Moves between items:
Q779 δ Q584
Q779 π Q685
Q779 β Q911
Q779 ρ Q971
Q253 δ Q481
Q253 π Q567
Q253 β Q292
Q253 ρ Q685
Q525 δ Q390
Q525 π Q954
Q525 β Q493
Q525 ρ Q443
Q848 δ Q38
Q848 π Q748
Q848 β Q973
Q848 ρ Q404
Q55 δ Q604
Q55 π Q869
Q55 β Q23
Q55 ρ Q962
Q363 δ Q125
Q363 π Q172
Q363 β Q954
Q363 ρ Q684
Q696 δ Q688
Q696 π Q443
Q696 β Q97
Q696 ρ Q201
Q188 δ Q721
Q188 π Q803
Q188 β Q738
Q188 ρ Q285
Q160 δ Q950
Q160 π Q23
Q160 β Q285
Q160 ρ Q929
Q172 δ Q804
Q172 π Q440
Q172 β Q865
Q172 ρ Q390
Q292 δ Q67
Q292 π Q779
Q292 β Q906
Q292 ρ Q764
Q911 δ Q253
Q911 π Q764
Q911 β Q869
Q911 ρ Q835
Q881 δ Q748
Q881 π Q313
Q881 β Q338
Q881 ρ Q823
Q38 δ Q862
Q38 π Q352
Q38 β Q683
Q38 ρ Q728
Q753 δ Q908
Q753 π Q320
Q753 β Q125
Q753 ρ Q647
Q499 δ Q296
Q499 π Q848
Q499 β Q823
Q499 ρ Q425
Q971 δ Q182
Q971 π Q349
Q971 β Q835
Q971 ρ Q292
Q981 δ Q570
Q981 π Q493
Q981 β Q734
Q981 ρ Q97
Q767 δ Q313
Q767 π Q261
Q767 β Q908
Q767 ρ Q826
Q826 δ Q973
Q826 π Q338
Q826 β Q631
Q826 ρ Q118
Q97 δ Q525
Q97 π Q13
Q97 β Q619
Q97 ρ Q535
Q744 δ Q285
Q744 π Q862
Q744 β Q844
Q744 ρ Q387
Q929 δ Q55
Q929 π Q490
Q929 β Q408
Q929 ρ Q803
Q787 δ Q404
Q787 π Q823
Q787 β Q118
Q787 ρ Q261
Q217 δ Q540
Q217 π Q125
Q217 β Q390
Q217 ρ Q877
Q906 δ Q349
Q906 π Q911
Q906 β Q55
Q906 ρ Q980
Q728 δ Q673
Q728 π Q844
Q728 β Q748
Q728 ρ Q296
Q862 δ Q757
Q862 π Q738
Q862 β Q625
Q862 ρ Q673
Q632 δ Q455
Q632 π Q599
Q632 β Q440
Q632 ρ Q125
Q110 δ Q965
Q110 π Q67
Q110 β Q971
Q110 ρ Q253
Q194 δ Q844
Q194 π Q683
Q194 β Q313
Q194 ρ Q848
Q23 δ Q614
Q23 π Q721
Q23 β Q757
Q23 ρ Q490
Q738 δ Q929
Q738 π Q907
Q738 β Q387
Q738 ρ Q193
Q748 δ Q352
Q748 π Q295
Q748 β Q425
Q748 ρ Q194
Q819 δ Q118
Q819 π Q700
Q819 β Q599
Q819 ρ Q320
Q313 δ Q295
Q313 π Q499
Q313 β Q787
Q313 ρ Q973
Q619 δ Q493
Q619 π Q481
Q619 β Q110
Q619 ρ Q584
Q408 δ Q23
Q408 π Q188
Q408 β Q862
Q408 ρ Q907
Q285 δ Q318
Q285 π Q757
Q285 β Q193
Q285 ρ Q408
Q320 δ Q294
Q320 π Q455
Q320 β Q804
Q320 ρ Q540
Q584 δ Q13
Q584 π Q734
Q584 β Q253
Q584 ρ Q182
Q700 δ Q767
Q700 π Q631
Q700 β Q753
Q700 ρ Q455
Q734 δ Q201
Q734 π Q965
Q734 β Q567
Q734 ρ Q619
Q673 δ Q188
Q673 π Q193
Q673 β Q352
Q673 ρ Q744
Q67 δ Q97
Q67 π Q584
Q67 β Q349
Q67 ρ Q567
Q193 δ Q803
Q193 π Q503
Q193 β Q203
Q193 ρ Q862
Q295 δ Q203
Q295 π Q296
Q295 β Q404
Q295 ρ Q683
Q118 δ Q881
Q118 π Q767
Q118 β Q216
Q118 ρ Q294
Q599 δ Q216
Q599 π Q753
Q599 β Q217
Q599 ρ Q804
Q216 δ Q338
Q216 π Q908
Q216 β Q540
Q216 ρ Q700
Q625 δ Q503
Q625 π Q387
Q625 β Q296
Q625 ρ Q352
Q844 δ Q193
Q844 π Q625
Q844 β Q295
Q844 ρ Q38
Q922 δ Q684
Q922 π Q525
Q922 β Q981
Q922 ρ Q696
Q296 δ Q744
Q296 π Q38
Q296 β Q194
Q296 ρ Q686
Q387 δ Q408
Q387 π Q673
Q387 β Q38
Q387 ρ Q203
Q481 δ Q696
Q481 π Q535
Q481 β Q67
Q481 ρ Q734
Q865 δ Q877
Q865 π Q684
Q865 β Q443
Q865 ρ Q949
Q182 δ Q981
Q182 π Q619
Q182 β Q685
Q182 ρ Q67
Q425 δ Q686
Q425 π Q404
Q425 β Q421
Q425 ρ Q313
Q908 δ Q787
Q908 π Q294
Q908 β Q819
Q908 ρ Q631
Q764 δ Q567
Q764 π Q971
Q764 β Q980
Q764 ρ Q604
Q647 δ Q631
Q647 π Q540
Q647 β Q747
Q647 ρ Q599
Q390 δ Q632
Q390 π Q247
Q390 β Q949
Q390 ρ Q363
Q486 δ Q421
Q486 π Q118
Q486 β Q455
Q486 ρ Q908
Q980 δ Q779
Q980 π Q835
Q980 β Q962
Q980 ρ Q614
Q318 δ Q980
Q318 π Q375
Q318 β Q803
Q318 ρ Q23
Q125 δ Q819
Q125 π Q804
Q125 β Q247
Q125 ρ Q747
Q721 δ Q906
Q721 π Q962
Q721 β Q929
Q721 ρ Q318
Q349 δ Q619
Q349 π Q253
Q349 β Q604
Q349 ρ Q779
Q685 δ Q734
Q685 π Q110
Q685 β Q764
Q685 ρ Q349
Q375 δ Q835
Q375 π Q55
Q375 β Q160
Q375 ρ Q721
Q203 δ Q907
Q203 π Q744
Q203 β Q728
Q203 ρ Q625
Q757 δ Q375
Q757 π Q929
Q757 β Q503
Q757 ρ Q188
Q835 δ Q685
Q835 π Q604
Q835 β Q950
Q835 ρ Q906
Q503 δ Q160
Q503 π Q408
Q503 β Q744
Q503 ρ Q738
Q493 δ Q949
Q493 π Q696
Q493 β Q965
Q493 ρ Q13
Q684 δ Q747
Q684 π Q390
Q684 β Q570
Q684 ρ Q688
Q352 δ Q738
Q352 π Q203
Q352 β Q686
Q352 ρ Q844
Q421 δ Q848
Q421 π Q881
Q421 β Q826
Q421 ρ Q787
Q404 δ Q728
Q404 π Q194
Q404 β Q881
Q404 ρ Q499
Q950 δ Q764
Q950 π Q614
Q950 β Q318
Q950 ρ Q55
Q823 δ Q194
Q823 π Q973
Q823 β Q767
Q823 ρ Q421
Q973 δ Q683
Q973 π Q425
Q973 β Q261
Q973 ρ Q881
Q443 δ Q363
Q443 π Q570
Q443 β Q13
Q443 ρ Q922
Q614 δ Q971
Q614 π Q906
Q614 β Q375
Q614 ρ Q869
Q954 δ Q247
Q954 π Q865
Q954 β Q696
Q954 ρ Q570
Q631 δ Q261
Q631 π Q486
Q631 β Q320
Q631 ρ Q216
Q440 δ Q647
Q440 π Q217
Q440 β Q684
Q440 ρ Q247
Q247 δ Q599
Q247 π Q877
Q247 β Q688
Q247 ρ Q172
Q540 δ Q486
Q540 π Q819
Q540 β Q632
Q540 ρ Q753
Q869 δ Q292
Q869 π Q980
Q869 β Q721
Q869 ρ Q950
Q13 δ Q954
Q13 π Q201
Q13 β Q481
Q13 ρ Q981
Q261 δ Q499
Q261 π Q421
Q261 β Q294
Q261 ρ Q338
Q338 δ Q425
Q338 π Q787
Q338 β Q486
Q338 ρ Q767
Q962 δ Q911
Q962 π Q950
Q962 β Q490
Q962 ρ Q375
Q567 δ Q535
Q567 π Q182
Q567 β Q779
Q567 ρ Q110
Q570 δ Q172
Q570 π Q949
Q570 β Q201
Q570 ρ Q525
Q747 δ Q320
Q747 π Q632
Q747 β Q172
Q747 ρ Q217
Q688 δ Q217
Q688 π Q363
Q688 β Q525
Q688 ρ Q865
Q201 δ Q865
Q201 π Q922
Q201 β Q535
Q201 ρ Q493
Q965 δ Q922
Q965 π Q97
Q965 β Q182
Q965 ρ Q481
Q803 δ Q962
Q803 π Q160
Q803 β Q907
Q803 ρ Q757
Q686 δ Q387
Q686 π Q728
Q686 β Q848
Q686 ρ Q295
Q683 δ Q625
Q683 π Q686
Q683 β Q499
Q683 ρ Q748
Q949 δ Q440
Q949 π Q688
Q949 β Q922
Q949 ρ Q954
Q907 δ Q490
Q907 π Q285
Q907 β Q673
Q907 ρ Q503
Q490 δ Q869
Q490 π Q318
Q490 β Q188
Q490 ρ Q160
Q294 δ Q823
Q294 π Q826
Q294 β Q700
Q294 ρ Q486
Q804 δ Q700
Q804 π Q647
Q804 β Q877
Q804 ρ Q632
Q877 δ Q753
Q877 π Q747
Q877 β Q363
Q877 ρ Q440
Q455 δ Q826
Q455 π Q216
Q455 β Q647
Q455 ρ Q819
Q604 δ Q110
Q604 π Q292
Q604 β Q614
Q604 ρ Q911
Q535 δ Q443
Q535 π Q981
Q535 β Q584
Q535 ρ Q965

In the rows, 66 means zero.

The rows follow the links: the fewer symbols apart two items are, the more alike their rows tend to be.

Here are some items, each with a row of numbers. One shown again gets a slightly different row.
Q954 ->   82    78    80    72    96    62    84    75    51    41   111    71    64    48    28    75   110    45    75    62    66    43    90    80    34    64    49   100    65    92    25    65    86    59    46    72    64    43    35    66    56    78    73    42    73    88    59    98    84    78    71    57    71    71
Q738 ->   47    76    55    77    55    35    34    67    87    89    11    81    70    79    83    40    51    50    75    85    92    68    41    79    86    87    56    77    79    29    64    77    53    45    82    71    60    93    67    81    65    48    39    42    55    36    43    61    36    53    77    71    40    44
Q922 ->   89    80    96    56    97    78    96    65    48    48   108    53    59    41    37    77    96    38    65    40    60    52    90    77    31    55    62    81    62   108    48    64    89    62    49    77    70    28    40    70    55    79    87    58    74    92    57    77    89    63    65    65    81    81
Q567 ->   23    68   125    77    70    65    97    68    77    55    71    90    50    86    56   100    88    60    51    60    86    98    19    63    43    44    41    58    66    69    70    75    51    57    85    91    71    60    80    65    64    48    56    40    69    85    52   101    79    67    64    51    75    50
Q787 ->   66    55     8    88    47    49    30    83    63    57    67    86    79    80    64    53    72   102    86   110    64    42    83    65    92    86    63    83    72    30    39    64    59    73    62    43    55    98    65    56    71    67    42    64    71    47    84    81    48    99    75    60    46    61
Q320 ->  102    50    33    54    68    90    69    68    45    53   107    42    71    52    61    67    64    94    70    64    33    43   113    53    69    66    86    61    57    85    60    52    80    94    42    42    64    54    61    53    69    90    88   103    72    77   101    54    78    85    59    67    79    93
Q647 ->   85    42    41    60    63   100    79    67    45    44   113    52    68    64    59    85    68   109    66    68    35    56    97    45    67    55    83    49    54    86    67    53    73    97    51    43    65    59    75    47    71    85    86   103    74    84   106    64    84    92    55    62    85    87
Q950 ->   71    85   106    42    77    67    80    48    78    96    34    42    62    46    82    52    41    15    50    29    74    84    50    75    54    61    75    51    67    84    98    73    74    48    74    86    74    47    62    85    59    62    83    65    56    65    36    33    64    21    64    83    71    70
Q779 ->   37    87   117    77    80    45    82    69    79    65    55    88    55    71    50    75    90    29    61    59    96    82    30    83    43    58    34    84    74    66    56    80    61    40    78    96    68    60    55    78    59    48    52    19    66    73    32    97    68    53    72    57    62    46
Q443 ->   92    79    89    58    99    72    91    67    51    47   108    56    61    40    35    76   100    38    67    44    60    50    91    78    32    57    59    89    60   103    41    65    90    61    47    75    68    32    35    69    55    80    85    53    71    90    58    81    88    66    70    63    81    80
Q688 ->   69    72    71    82    86    60    81    83    53    33   115    85    62    63    27    83   116    65    78    76    70    47    79    75    42    65    45   100    68    79    18    66    76    66    52    70    64    56    42    60    63    71    61    38    76    86    69   113    79    92    72    49    70    65
Q440 ->   52    48    62    86    65    76    80    83    53    30   118    89    63    86    40   101   103   109    69    89    61    63    68    52    57    55    51    72    63    66    41    61    59    83    64    59    64    70    73    46    76    68    57    62    81    86    93   112    81   108    64    44    74    64
Q673 ->   66    82    44    71    60    34    27    65    83    92    13    71    73    62    82    27    48    41    78    78    83    55    61    82    86    91    65    85    79    35    62    73    64    43    69    67    62    84    53    85    62    58    49    47    57    34    38    49    35    47    77    77    39    52
Q728 ->   93    67    28    47    58    66    36    54    68    94    29    38    77    49    96    28    22    59    72    61    53    54    90    70    95    82    92    58    67    58    87    62    73    67    59    51    65    73    64    75    67    77    76    95    56    42    67    15    48    45    64    86    58    76
Q803 ->   29    63    86    69    41    62    62    59    89    89    18    77    61    90    96    67    36    68    54    68    84   101    19    60    85    62    65    38    70    41   103    75    42    58    93    76    71    87    98    72    71    46    50    64    57    52    55    54    52    51    62    69    61    49
Q848 ->   67    43    23    64    37    76    42    60    66    77    46    58    74    81    95    58    28   109    63    83    49    69    73    47   102    74    89    38    62    45    93    59    52    86    72    41    62    91    92    56    78    69    63   105    62    47    94    36    52    73    61    72    63    71
Q194 ->   71    45    24    61    39    79    43    59    68    81    44    54    75    74    97    54    27   102    66    77    50    69    77    47   101    73    92    37    63    48    96    58    56    86    72    43    63    88    91    59    75    71    68   107    62    49    92    32    53    69    59    76    63    75
Q363 ->   59    63    67    87    78    63    80    86    54    32   113    90    62    71    31    88   116    82    76    84    69    50    73    68    46    62    43    93    68    72    23    64    68    69    58    69    63    61    52    55    65    69    57    42    78    85    75   117    80   102    69    46    69    61
Q625 ->   89    81    33    57    63    45    28    58    72    96    20    50    79    48    86    20    37    38    79    65    70    48    83    83    88    91    79    77    75    49    69    67    77    51    60    60    61    75    50    83    61    69    66    68    54    37    47    28    39    42    74    84    48    67
Q408 ->   32    69    68    78    46    42    42    67    90    87    14    86    66    88    87    52    47    61    67    83    91    85    26    70    87    75    56    62    76    27    78    74    45    49    87    74    66    95    82    75    69    43    36    50    58    43    48    64    43    54    70    69    47    43
Q486 ->  105    67    10    69    72    55    38    75    49    56    88    59    78    47    52    43    77    77    87    85    50    22   118    73    77    87    73    95    69    63    32    57    86    73    40    42    56    69    38    62    65    87    67    72    69    56    80    64    60    86    74    70    57    76
Q499 ->   59    41    19    72    34    74    42    67    67    73    51    68    74    86    89    61    39   118    71    93    54    69    68    48   102    72    84    40    65    37    83    58    50    86    75    41    61    98    95    51    78    66    57    97    64    48    98    51    51    82    61    67    60    65
Q295 ->   86    55    27    51    46    77    42    53    67    89    39    43    76    60    99    42    21    83    65    64    47    61    83    56    97    76    96    41    63    55    96    58    68    78    64    46    66    78    78    65    69    73    75   105    59    44    79    18    51    55    62    82    60    78
Q965 ->   55    60   120    55    76    95   114    57    62    53    95    59    52    68    58   104    76    64    44    37    58    95    47    52    39    37    65    39    55   100    86    66    64    74    72    83    78    38    81    60    66    65    85    74    71    97    71    73    92    60    56    60    91    73
Q193 ->   54    81    51    76    55    32    32    68    85    91    12    79    74    73    79    34    49    46    76    81    91    64    50    81    88    88    57    82    78    31    64    74    56    43    78    70    60    92    62    81    64    53    42    44    56    36    41    59    37    52    77    73    41    46
Q906 ->   70    93   109    53    87    51    74    54    77    87    37    54    61    46    66    49    62     1    58    35    85    73    53    85    47    65    61    76    71    81    74    75    79    38    65    92    72    45    47    91    55    61    75    44    58    68    25    52    64    25    70    78    66    65

Each walk starts at a row. The symbols on each line, taken left to right, move it on to the next item.
Answer with the item's row; about right is enough.
---
  85    72   104    49    92    89   105    59    52    52   107    46    56    45    47    85    83    42    55    31    53    67    78    67    32    44    67    63    56   112    65    65    82    70    54    78    72    29    53    67    59    79    94    70    70    95    62    66    95    58    61    67    88    83
ρ β ρ δ π δ δ   58    40    57    77    57    90    84    78    50    34   118    79    62    85    50   102    87   120    64    82    50    66    73    43    61    52    65    57    56    71    56    58    56    93    63    51    65    69    82    41    76    72    65    83    80    85   103    94    83   105    61    50    80    72
π δ ρ δ δ π   56    44    17    81    35    69    38    74    66    66    55    78    74    91    83    62    48   119    75   102    58    62    67    50   101    77    74    51    67    32    73    61    49    83    72    42    59   100    90    53    79    64    49    88    68    47    96    62    52    88    65    62    55    61
---
  77    49    25    55    41    79    42    59    68    83    43    48    74    71    98    50    23    97    63    74    48    68    77    51   100    73    95    37    62    52    96    58    59    82    69    45    64    85    88    59    73    73    71   107    62    47    88    24    52    64    59    78    63    74
ρ π ρ β π β   57    45    13    84    39    58    33    78    66    61    59    85    78    88    76    60    60   117    81   107    62    54    72    54   100    81    71    66    70    30    58    61    51    78    69    43    57   102    82    51    77    65    43    77    67    47    91    75    49    97    69    60    51    57
ρ δ β β π   58    49    12    87    43    56    33    80    65    60    61    85    76    87    72    58    64   115    83   108    62    51    73    60    97    84    67    72    70    28    51    62    52    77    69    42    55   101    77    53    75    65    42    73    69    47    89    76    49    97    71    59    48    56
---
  63    67    71    84    86    60    78    85    52    32   113    89    62    67    29    87   117    72    78    80    71    47    77    70    42    63    43    95    65    74    22    66    72    66    54    69    62    58    44    60    65    68    58    41    78    85    73   117    82    98    73    48    67    61
δ π β π ρ β ρ β   86    81    83    66    97    64    85    74    50    42   111    65    63    47    30    74   106    41    73    56    65    46    89    79    34    60    53    98    65    95    29    65    86    60    48    76    64    40    34    68    58    77    77    45    73    89    59    94    86    77    71    60    75    74
δ π ρ δ β ρ   51    45    59    84    62    80    82    82    52    30   117    86    62    84    42   101    98   115    67    88    55    65    69    51    59    53    58    66    57    69    45    59    57    87    65    55    63    70    77    45    72    68    59    68    80    86    97   106    83   109    61    48    76    66
---
  32    80   117    79    79    49    85    70    79    61    58    90    56    77    50    82    93    34    61    62    96    86    26    77    42    59    37    79    71    65    56    79    57    44    81    95    70    61    63    76    60    46    50    21    65    75    35   101    70    58    71    56    63    46
π β β δ δ   36    61   124    65    70    86   110    63    69    53    87    73    49    80    59   109    80    69    43    47    70   101    30    56    41    37    56    42    58    86    85    70    55    70    81    85    75    50    88    59    68    56    71    62    71    91    67    84    87    65    56    54    89    62
ρ π β ρ δ β   27    62   127    73    68    79   105    67    72    52    80    80    52    86    56   106    84    69    48    55    77   104    23    57    41    40    48    48    63    77    79    73    51    63    86    87    75    56    84    62    67    49    60    51    72    90    62    94    85    68    61    51    80    56
---
  78    63     6    85    58    47    28    82    59    56    73    80    78    71    60    49    77    94    90   106    63    33    94    70    87    89    62    95    72    38    29    60    66    71    55    44    53    91    52    59    69    72    47    63    69    49    81    82    51    96    76    61    47    61
π β β π ρ ρ π π  100    66     8    74    71    53    34    78    51    57    85    63    80    52    53    43    78    78    91    89    54    22   115    75    78    89    73    98    69    58    28    60    83    71    43    45    55    74    37    63    64    84    64    69    70    55    79    68    57    87    72    68    54    75
π π β ρ ρ δ π β   87    65     7    78    65    48    32    80    56    54    77    72    78    61    55    46    79    85    90    97    60    24   106    73    82    91    65    99    72    46    27    60    75    68    49    44    56    84    45    62    68    80    55    62    69    52    79    77    53    93    73    64    48    68
---
  83    63     7    83    61    47    29    79    58    56    75    79    77    65    57    45    79    87    90   102    64    28    98    72    86    91    65    96    71    43    29    62    71    69    50    42    55    87    50    60    67    74    51    62    68    48    79    79    51    93    74    65    48    63
ρ π π δ β π β δ   63    42    20    67    35    77    42    68    68    75    48    62    74    82    96    60    34   113    68    86    51    72    69    48   103    72    86    39    63    40    88    59    51    85    73    42    63    95    95    55    78    68    61   101    65    48    96    44    51    79    61    70    61    68
ρ π β δ   82    52    26    52    44    77    41    56    68    88    40    44    75    65    99    45    21    90    67    68    48    66    81    54    99    73    94    40    61    52    97    58    63    81    65    45    64    82    85    63    72    73    75   108    60    47    84    20    51    58    59    81    63    76
---
  54    92   111    67    86    42    77    64    78    75    46    76    58    58    54    57    83    11    64    49    94    72    40    88    42    64    44    88    74    73    55    79    72    34    73    96    68    54    47    85    54    54    59    23    61    70    23    81    64    41    72    66    59    51
π β β π ρ   72    87   107    44    79    64    78    48    77    90    33    44    62    45    79    50    45    12    54    29    78    84    51    79    54    62    70    58    66    86    93    73    74    46    71    86    73    44    58    86    55    62    81    63    56    66    32    36    67    21    66    80    69    68
ρ ρ ρ π β δ β ρ   58    73   104    47    64    75    79    46    80    94    28    45    60    61    92    62    32    36    45    32    69    98    40    65    64    55    79    37    64    78   111    70    64    56    79    82    75    56    82    77    63    58    78    76    58    64    46    28    65    24    61    80    75    67
---
  30    60   125    69    70    83   107    63    72    52    82    78    49    84    59   106    79    68    45    50    75   103    25    55    43    38    52    43    60    82    82    70    53    68    82    87    75    54    89    60    69    53    67    55    68    90    63    90    87    67    59    53    85    57
β π δ π δ δ ρ δ   67    40    51    70    58    96    83    72    48    38   116    67    64    77    55    99    78   119    61    76    42    66    82    43    66    52    75    49    56    77    62    55    61    96    60    48    65    67    84    41    75    78    73    92    79    84   108    83    85   100    58    55    82    80
π β β π ρ   51    56    64    87    69    67    78    84    54    29   115    91    62    81    35    96   109    97    71    88    66    58    70    60    53    58    46    82    65    65    30    63    63    77    61    62    62    67    61    48    71    66    56    52    79    83    86   118    80   108    68    45    70    60
---
  59    83    46    73    59    32    26    67    84    92    13    75    73    67    80    28    49    43    77    82    89    58    55    82    88    90    61    84    78    33    62    74    61    43    74    68    60    88    57    83    62    54    46    44    56    34    39    54    36    50    76    76    40    50
ρ π β ρ δ β   76    84    40    68    61    34    27    63    80    94    15    66    75    58    81    25    45    36    79    75    81    51    68    86    86    92    67    86    79    40    62    72    70    44    66    66    59    84    51    84    61    61    52    52    53    37    39    46    37    47    76    80    42    57
β δ ρ δ β π π   28    65    77    77    43    51    53    61    90    88    14    83    64    93    92    62    41    68    60    77    87    95    21    65    86    68    60    50    72    33    91    78    41    54    93    75    67    91    92    72    70    44    43    56    58    46    52    62    47    53    67    66    53    44
